A = [146 104 148 124 133 152 155 140 155 151 107 124]
A[0] = 146
A[9] = 151
A[8] = 155
A[11] = 124

m =
133	125	120	130	132	131	123	126	133	123	131
127	132	130	129	131	129	126	136	132	127	127
129	151	124	137	125	140	121	142	142	122	125
124	151	131	153	126	137	129	134	139	130	122
117	144	133	139	118	130	134	128	127	135	119
133	140	118	141	128	124	139	114	121	139	126
130	126	115	123	132	131	114	131	134	116	132
135	148	115	131	126	131	129	130	131	129	127
124	141	137	132	123	127	135	132	126	135	122
127	131	128	127	125	135	124	136	137	125	126
Indices start at 0.
row 0 col 0: 133
row 5 col 9: 139
row 2 col 9: 122
row 5 col 5: 124
row 7 col 2: 115
row 3 col 2: 131
row 5 col 1: 140
row 6 col 5: 131
row 6 col 9: 116
row 5 col 6: 139
row 0 col 6: 123
row 2 col 3: 137
row 3 col 9: 130
row 3 col 5: 137
row 1 col 4: 131
row 3 col 6: 129
row 8 col 0: 124
row 7 col 6: 129
row 1 col 1: 132
row 9 col 1: 131
row 8 col 5: 127
row 5 col 4: 128
row 1 col 8: 132
row 0 col 10: 131
row 0 col 3: 130
row 9 col 4: 125
row 1 col 9: 127
row 1 col 10: 127
row 1 col 2: 130
row 2 col 0: 129
row 7 col 7: 130
row 6 col 3: 123
row 6 col 7: 131

arr =
[[113 128 125 142]
 [137 122 111 125]
 [132 121 109 150]
 [127 117 140 142]]
Indices start at 0.
(0, 0) -> 113
(1, 0) -> 137
(3, 0) -> 127
(2, 0) -> 132
(3, 1) -> 117
(3, 3) -> 142
(0, 1) -> 128

grid =
[[137 123 135 112 134 119 135 133 130 123]
 [130 124 126 127 123 132 126 126 131 129]
 [100 129 125 134 130 129 114 122 120 134]
 [122 126 120 126 126 129 126 128 136 128]
 [139 122 140 115 130 121 131 124 122 120]
 [128 127 127 131 126 130 125 128 128 132]
 [134 124 125 133 123 138 129 125 134 127]
 [130 124 127 133 124 133 124 126 130 134]
 [127 147 123 127 116 119 131 144 138 129]
 [130 126 130 134 135 135 133 126 126 122]
 [129 132 120 125 130 127 130 128 127 131]
 [120 115 133 112 122 123 120 126 137 123]
 [132 122 134 114 134 118 133 136 134 123]]
grid[0][0] -> 137
grid[2][2] -> 125
grid[3][5] -> 129
grid[0][1] -> 123
grid[9] -> [130, 126, 130, 134, 135, 135, 133, 126, 126, 122]
grid[6][6] -> 129
grid[11][4] -> 122
grid[7][1] -> 124
grid[2][6] -> 114
grid[9][6] -> 133
grid[:, 5] -> [119, 132, 129, 129, 121, 130, 138, 133, 119, 135, 127, 123, 118]
grid[0][6] -> 135
grid[2][9] -> 134
grid[12][4] -> 134
grid[11][6] -> 120
grid[1][7] -> 126
grid[4][6] -> 131
grid[12][5] -> 118
grid[8][2] -> 123
grid[0][2] -> 135
grid[6] -> [134, 124, 125, 133, 123, 138, 129, 125, 134, 127]
grid[6][5] -> 138
grid[4][3] -> 115
grid[3][7] -> 128
grid[12][0] -> 132
grid[8][5] -> 119
grid[5][4] -> 126
grid[3] -> [122, 126, 120, 126, 126, 129, 126, 128, 136, 128]
grid[4][7] -> 124
grid[8][9] -> 129
grid[:, 8] -> [130, 131, 120, 136, 122, 128, 134, 130, 138, 126, 127, 137, 134]
grid[7] -> [130, 124, 127, 133, 124, 133, 124, 126, 130, 134]
grid[2][5] -> 129
grid[10][9] -> 131

B = [115 104 118 129 134 141 129 145 116 120]
B[0] = 115
B[4] = 134

a =
[[124 112 124 113 129 125 136 128 125]
 [119 114 121 116 124 125 136 132 129]
 [110 113 114 128 125 129 125 120 122]
 [112 115 117 119 129 123 142 134 131]
 [132 122 123 128 136 130 141 131 119]
 [125 123 134 129 134 125 127 128 122]
 [101 118 107 118 120 118 141 135 133]
 [134 118 130 130 135 133 134 124 119]
 [133 123 122 134 133 137 135 126 121]
 [105 113 121 115 127 116 132 130 125]]
Indices start at 0.
(0, 0): 124
(5, 8): 122
(1, 3): 116
(7, 0): 134
(0, 3): 113
(7, 5): 133
(2, 2): 114
(1, 8): 129
(7, 1): 118
(0, 5): 125
(0, 1): 112
(5, 4): 134
(2, 7): 120
(7, 2): 130
(3, 0): 112
(4, 5): 130
(0, 7): 128
(4, 8): 119
(5, 1): 123
(1, 6): 136
(8, 4): 133
(6, 1): 118
(9, 7): 130
(3, 6): 142
(6, 7): 135
(3, 3): 119
(9, 0): 105
(3, 8): 131
(8, 2): 122

data =
[[128 122 126 142 119 133 124 124 120 143 134 137 118 141 122 141]
 [123 124 120 138 125 133 129 136 125 134 133 124 125 133 129 141]
 [125 122 124 137 122 129 133 136 120 137 131 124 121 125 130 132]
 [129 127 130 129 130 130 107 118 126 126 126 138 129 143 110 135]
 [126 132 129 128 138 127 105 125 136 123 117 126 136 135 113 132]
 [125 131 128 129 132 127 125 136 134 134 111 130 133 124 131 122]
 [127 132 132 124 137 125 109 130 134 124 109 127 135 129 118 124]
 [124 129 124 127 127 130 139 132 131 128 132 131 129 124 139 123]
 [125 124 124 131 128 130 122 131 124 130 127 131 129 132 122 134]
 [124 123 123 124 123 128 145 135 120 125 139 128 125 118 140 122]
 [125 121 124 125 124 127 140 138 119 132 128 132 127 118 136 121]
 [124 130 125 132 134 128 121 135 134 134 115 128 135 126 127 129]
 [123 122 122 127 126 126 134 140 120 120 136 110 124 117 130 129]
 [125 122 123 134 121 132 132 130 120 126 144 121 118 132 127 138]
 [128 124 129 129 125 132 121 120 123 135 129 148 127 140 121 131]]
Rows and columns are counted from 0.
(0, 0) = 128
(7, 8) = 131
(13, 6) = 132
(0, 1) = 122
(6, 6) = 109
(0, 2) = 126
(3, 12) = 129
(9, 1) = 123
(8, 3) = 131
(3, 13) = 143
(0, 12) = 118
(3, 9) = 126
(9, 10) = 139
(2, 8) = 120
(2, 2) = 124
(1, 2) = 120
(11, 10) = 115
(3, 14) = 110
(5, 14) = 131
(14, 14) = 121
(14, 7) = 120
(4, 4) = 138
(12, 12) = 124
(12, 6) = 134
(8, 6) = 122
(10, 8) = 119
(6, 4) = 137
(1, 4) = 125
(5, 4) = 132
(6, 10) = 109
(0, 14) = 122
(14, 2) = 129
(0, 11) = 137
(2, 4) = 122
(8, 15) = 134
(11, 4) = 134
